(in the rows, 128 means zero)
Each row is followed by its class.
[102 115 172 127 184 132 154 129 116 111 125 213 155 162 120 157 131 115
 168 143 126 114 146 122 129 152 138  89 162 127 121 114 108 116] : G
[181 123 118  92 147 100 106 112 127 118 141 162  89  69 124 107 148 161
 106 101 126 152 120 102 100 123 144 145 108 140 121 145 130 123] : J
[124 137  88 117 139 152 116 105 143 134 136 111 125 115 149  83 145 140
 110 109 139 108 141 144 127  86 121 148 123 152 120 138 152 125] : G
[117 146  95 108 107 159  92  96 113 136 131  69 102 117 170  76 136 120
 103 123 131 108 136 149 118  87 110 185 100 167 113 160 152 141] : G
[196 134 139 140 194 133 173 125 130 121 114 155 130  87 147 160 138 184
 108 138 155 108  82 124 145 108 153 118 114 119 166 125 170 124] : G
[ 83 122 137  98 120  93 111 107 131 139 141 167 133 146 122  94 111 126
 137 134 116 120 156 131 116 142 132 125 132 139 103 128 103 115] : G
[119 129 150 118 131 145 120 107 135 129 135 147  69 140 137 141 112 130
 118 156 119 115 130 120 140 110 122 154 118 122 122 131 148 111] : E
[168 135  72 123 130 139 179 147 135 118 107 104  60 147 107 151 102  91
 116 143  93 121 117 118  93  90 105 112  99 146 111 143 112 142] : E
[ 83 129 135 126 135 124 104 100 118 115 142 164 110 144 123 124 122 115
 120 151 138 137 139 127 112 116 129 138 138 122 110 130 136 135] : P
[114 129 160 104 115 147 128 101 117 116 111 170  93 133 116 148  99 125
 142 137 139 114 114 134 124  98 129  97 118 135 125 137 136 140] : P
[131 110 152 124 116 135 145 120 146 121 111 161 107 145 108 150 109 127
 121 152 118 124 116 131 122  98 117 107 118 115 109 136 137 107] : E
[136 121 172 123 158 138 140 119 141 119 138 150 141 115 145 125 155 120
 119 131 124 116 144 123 120 125 113 152 135 136 138 125 163 120] : E
[ 81 139 117 115 105 130 113 131 125 116 121 142 123 204 130 133 118  70
 156 163  95 134 164 113 112 128 128 144 154 128 110 123  99 134] : E
[ 83 139 132 129  92  82 109 128 113 113 132 110 129 155 123 133 114 112
 116 143 110 141 133 122 128 125 121 133 141 124 113 117 119 131] : P
[116 128 140 151 142 143 150 135 125 132 123 119 127 135 129 169 119 142
 123 129 143 126 108 135 147 116 119 109 136 116 131 111 142 135] : J
[ 59 137 161 128 109 138 128 118 132 124 136 138 185 187 146 124 131 102
 138 156 126 133 157 138 139 152 104 164 162 126 114  91 115 114] : E
[145 147 177  85  97 141 129 121  95 131 126 183 106 127 127 180  84 108
 137 169 126 115 106 120 132 106 137  93 110 141 150 136 114 118] : P
[ 81 144 103 151 153 147 134 107 147 122 147 101 152 186 154  98 132 129
 120 112 139 144 137 143 118 106 109 199 138 116  96 107 153 126] : J
[107 133 136 130 110 144 130 116 113 124 120 153 108 150 137 150 140 124
 149 144 133 130 137 136 127  85 124 125 133 120 137 121 143 128] : P
[100 138 124 154 140 123 122 133 119 123 143  87 128 124 127 127 146 159
 113 103 147 155  99 139 138 123 124 150 110 104 130 101 134 132] : P
[101 126 165 142  88 109 116 170 101 113 113 117  87 187 107 192  89  62
 174 158  89 171 125 122 105 122 125  85 141 104 115 117  69 145] : J
[158 144 131  90  99 135 125 144 119 131 118 142 110  97 137 135 123 119
 134 130 119 117 111 115 136 136 133 105 102 142 149 129 117 134] : G
[ 80 146 184 127  99 134 151 117 127 129 135 168 181 158 127 144 109  97
 153 180 144 122 143 123 138 160 120 129 146 119 119  98 105 106] : E
[125 133 166 135 155 149 162  96 123 124 135 147 139 119 139 154 131 155
 109 127 154 112 108 138 137 101 113 135 126 126 151 120 166 122] : E
[142 134 115 147 147 132 131 142 132 136 128 100 137 125 134 129 149 137
 124 117 121 125 135 133 132 121 125 150 133 128 149 119 155 127] : P
[145 140 106 127 166 131 121 109 139 132 124 128 153  93 150 107 164 147
 101 115 142 121 135 133 135 127 125 175 135 139 123 134 156 119] : J
[ 94 131 145 142 152 133 149 132 122 118 124 136 129 138 144 161 130 132
 134 122 123 133 119 117  94 102 126 124 142 113 148 126 149 127] : P
[131 136 151 139 105 109 124 157 126 130 122 132 100 133 108 162 113 126
 146 127 114 143 107 113 124 127 125 108 144 118 122 133 107 136] : J
[189 138 127  84  53 129 124 144 120 136 103 106 108  95 127 120 113 103
 124 171 110 125 125 116 120 167 141  99  93 141 152 131 101 124] : P
[ 84 131 125 129 113 123 114 127 132 125 138 132 127 159 129 122 131 102
 144 135 112 139 142 123 112 126 119 137 146 133  98 130 123 128] : P
[130 133  99 123 139 125 124 124 145 115 143 115 149 142 161 117 149  98
 128 152 101 127 143 119 101 105 113 196 149 135 102 148 136 120] : J
[149 141 178  66  49 150 117 100 114 127 151 177 108 144 111 145  75  80
 147 195 100 115 124 124 111 128 124 101  95 144 138 141 106  53] : P
[ 88 129 119 183 141 135 134 133 125 114 135 105 138 154 123 141 130 109
 139 153 127 140 132 136 121 107 109 148 151 119 104 118 131 125] : J
[ 82 138 138 153 134 153 161 120 132 120 121 114 144 179 129 144 104 114
 145 153 140 118 130 154 141 114 123 117 133 125 115 105 136 125] : J
[178 129  77 121 169 128 125 161 131 121 121  89 102 128 140 121 167  98
 119 132  92 120 158 140  97 124 151 157 142 151 129 155 109 156] : E
[133 123 159 104  85 104 116 155 104 137 159 131 108 137 112 164 116 114
 152 136 115 153 112 111 124 122 132 107 143  99 126 136 105 141] : J
[252 112 123 121 129 130 151 169 104 141  95 127  70  50 104 176 120 174
  97 122 144 102  63 117 123 153 149  32  74 130 191 128 124 143] : G
[109 132 134 136 124 131 131 123 128 116 126 124 126 142 109 142 117 118
 150 135 119 110 118 134 128 104 127 126 131 124 124 118 138 134] : J
[ 12 125 139 150 117 134 105 120 144 120 132 116 147 208 128 134 113  65
 162 166  97 146 177 133  99 130 105 150 144 113  85 110  97 114] : J
[142 142 180 125 182 140 154 100 111 116 139 179 161 126 131 171 106 128
 132 155 136 127  98 119 137 107 125 132 110  95 155 110 170 111] : E

Each row is followed by its class. Each block has new classes.
[128 123 139 126 102 115 166 140 153 144 117 123 152 150 117 154 149  96
 142 115 151 155 104 135 111  89 208 144 133 142 136 156 104 126] : Veri
[128 159 109 124 159 122 115 119 133 132  59 121 107 146 119 124 153 137
 146 133 115 126 145 136  47  87 201 130  96 107 161 124 131 122] : nev
[124 139 122 140 153 125 127 111 128 129 113 128 159 148 134 142 131 140
 154 129  95 161 114 120 106 127 204 125 131 135 146  72 134  99] : balup
[141 134 104 136 165 135  68 121 114 119 104 116 110 125 120 100 132 127
 127 145 110 134 159 145 134 122 142 123 137 102 128 144 127 128] : tekab
[122 144 133 135 133 122 145 122 132 139 115 140 173 137 138 154 112 131
 108 107 134 158 144 130 170  95 192 132 115 145 142 107 118 127] : balup
